Here is a tiny trained network, its code and every weight. The questions are about switching its units off for an input and a target symbol, where a switched-off unit gives its printed mean instead of its output.

import numpy as np


def w(rows, s, z=0):
    codes = np.array(rows[::2]) - 128.0
    scale = np.full(codes.shape[1], s)
    scale[-1] = z or s
    return codes * scale


def norm(h):
    return h / np.sqrt((h * h).mean(-1, keepdims=True) + 1e-5)


def f(y):
    return y / 2 * (1 + np.tanh(0.7978845608 * (y + 0.044715 * y**3)))


def softmax(a):
    e = np.exp(a - a.max(-1, keepdims=True))
    return e / e.sum(-1, keepdims=True)


def log_softmax(a):
    a = a - a.max(-1, keepdims=True)
    return a - np.log(np.exp(a).sum(-1, keepdims=True))


def net(x, mask):
    ids = ['ΓΩαβεζμστ'.index(c) for c in x.split()]
    T = len(ids)
    res = E[ids] + P[:T]
    r = norm(res)
    for j in range(2):
        rows = slice(3 * j, 3 * j + 3)
        q, k, v = (r @ M[0][rows].T for M in (Q, K, V))
        z = softmax(np.where(np.tri(T) > 0, q @ k.T / 3**0.5, -1e9)) @ v
        o = O[0][rows]
        res = res + np.where(mask[j], z, o[:, -1]) @ o[:, :-1]
    y = f(norm(res) @ A[0][:, :-1].T + A[0][:, -1])
    res = res + np.where(mask[2:14], y, B[0][:, -1]) @ B[0][:, :-1]
    return log_softmax(norm(res)[-1] @ U[:, :-1].T + U[:, -1])


Q, K, V, O, A, B = {}, {}, {}, {}, {}, {}
E = w([
[167,177,94,152],'Γ',
[88,219,70,123],'Ω',
[253,23,102,103],'α',
[124,141,119,194],'β',
[77,104,151,195],'ε',
[60,136,115,239],'ζ',
[10,90,108,183],'μ',
[68,121,118,110],'σ',
[165,162,183,121],'τ',
],0.014)
P = w([
[1,211,156,136],'0',
[58,174,148,134],'1',
[69,143,144,128],'2',
[93,119,142,131],'3',
[109,96,136,127],'4',
[119,76,125,122],'5',
[131,65,120,125],'6',
[136,60,120,128],'7',
],0.0058)
Q[0] = w([
[74,25,226,124],'H0',
[8,47,88,77],'H0',
[241,216,163,102],'H0',
[17,100,85,239],'H1',
[44,76,101,144],'H1',
[164,205,184,2],'H1',
],0.008)
K[0] = w([
[119,196,120,149],'H0',
[52,178,133,161],'H0',
[206,110,143,88],'H0',
[214,52,174,84],'H1',
[125,93,115,6],'H1',
[102,245,128,126],'H1',
],0.012)
V[0] = w([
[156,205,166,152],'H0',
[162,148,255,94],'H0',
[77,99,184,153],'H0',
[249,44,83,126],'H1',
[69,108,54,237],'H1',
[70,119,26,59],'H1',
],0.0071)
O[0] = w([
[31,138,128,120,159],'H0',
[65,105,140,20,66],'H0',
[151,88,101,120,196],'H0',
[41,190,146,163,68],'H1',
[113,168,91,185,253],'H1',
[213,121,249,253,90],'H1',
],0.0075,0.0037)
A[0] = w([
[149,159,154,225,39],'N0',
[154,202,148,62,170],'N1',
[41,225,97,178,166],'N2',
[184,168,182,64,64],'N3',
[64,108,254,123,98],'N4',
[55,121,222,135,141],'N5',
[154,138,104,239,183],'N6',
[204,208,118,123,196],'N7',
[50,78,123,19,184],'N8',
[63,111,126,154,102],'N9',
[222,133,203,15,254],'N10',
[95,177,131,122,69],'N11',
],0.0092,0.0031)
B[0] = w([
[91,133,103,108,174],'N0',
[151,61,91,201,132],'N1',
[168,131,114,58,254],'N2',
[102,193,1,178,128],'N3',
[213,67,156,138,151],'N4',
[208,67,132,93,161],'N5',
[143,128,188,81,254],'N6',
[60,37,147,198,160],'N7',
[55,93,181,142,170],'N8',
[201,134,102,148,164],'N9',
[38,171,43,94,182],'N10',
[137,157,183,110,130],'N11',
],0.007,0.0073)
U = w([
[207,66,86,65,2],'Γ',
[169,83,255,143,168],'Ω',
[174,236,82,64,115],'α',
[186,228,217,57,56],'β',
[111,206,66,189,199],'ε',
[14,94,141,82,218],'ζ',
[128,119,181,52,64],'μ',
[119,102,145,226,109],'σ',
[71,225,204,168,88],'τ',
],0.0096,0.003)

Each question gives the input, a string of symbols that net reads in full, and the target symbol t.
The units are the heads (3 rows each of Q, K, V and O) and the neurons (one row each of A and B). Each row of codes is followed by its name. A weight is (code - 128) times the scale printed after its matrix; where a second scale follows, it is the last column's (O, A, B and U).
mask holds one flag per unit, heads first, then neurons. A switched-off unit (its flag False) gives its mean, the last column of its rows in O or B, instead of its output. The means were averaged over made-up inputs and are rounded, as every weight is.
A unit's drop is (log p(t) with every unit on - log p(t) with that unit switched off) / (log p(t) with every unit on - log p(t) with every unit switched off).
The circuit of an input: a set's keep is (log p(t) with only the set's units on - log p(t) with every unit switched off) / (log p(t) with every unit on - log p(t) with every unit switched off). Starting from the 12 units with the biggest drops (on a tie, the unit counted first), units are removed one at a time, each time the one whose removal leaves the highest keep (on an exact tie, the one counted first), for as long as the keep stays at least 0.8.
units of the circuit, in order: the units of the circuit, biggest drop first
top k neurons: the k neurons with the biggest drops, biggest first
heads that matter: for each layer, one digit per head in row order, 1 if its drop is at least 0.15 and else 0, layers parted by /
input β β τ α Ω ε β Γ, target σ: heads that matter -> 10
input Γ τ Γ, target ζ: heads that matter -> 10
input Ω Γ ε β ε, target Γ: heads that matter -> 01
input α τ ε ζ σ μ β, target β: heads that matter -> 01
input Ω ζ Γ σ β, target Ω: top 3 neurons -> [N6 N10 N3]
input τ Γ ζ Ω σ, target Ω: heads that matter -> 01
input σ β Ω, target Ω: units of the circuit, in order -> [H1 N10 N7]
input τ Γ β, target ζ: units of the circuit, in order -> [H1 H0 N8]
input ε τ τ β τ α α, target ζ: heads that matter -> 10
input τ σ ε α ζ μ ε, target Ω: heads that matter -> 01
input Γ Ω Ω, target τ: heads that matter -> 11
input σ β μ μ, target σ: units of the circuit, in order -> [H1]
input ζ Ω β σ ε β ε τ, target ζ: units of the circuit, in order -> [H0 N8]
input α α Γ, target β: heads that matter -> 01
input μ β μ τ ζ β, target ζ: top neuron -> [N2]
input τ Γ Ω, target ζ: units of the circuit, in order -> [H1 N8 H0]
input Γ μ β β ζ ζ Γ, target ε: top 2 neurons -> [N7 N5]
input ζ σ Ω, target σ: units of the circuit, in order -> [H1 N7]
input σ Γ β, target Ω: top 2 neurons -> [N6 N10]
input Ω ε β ζ σ μ, target Ω: units of the circuit, in order -> [H1]
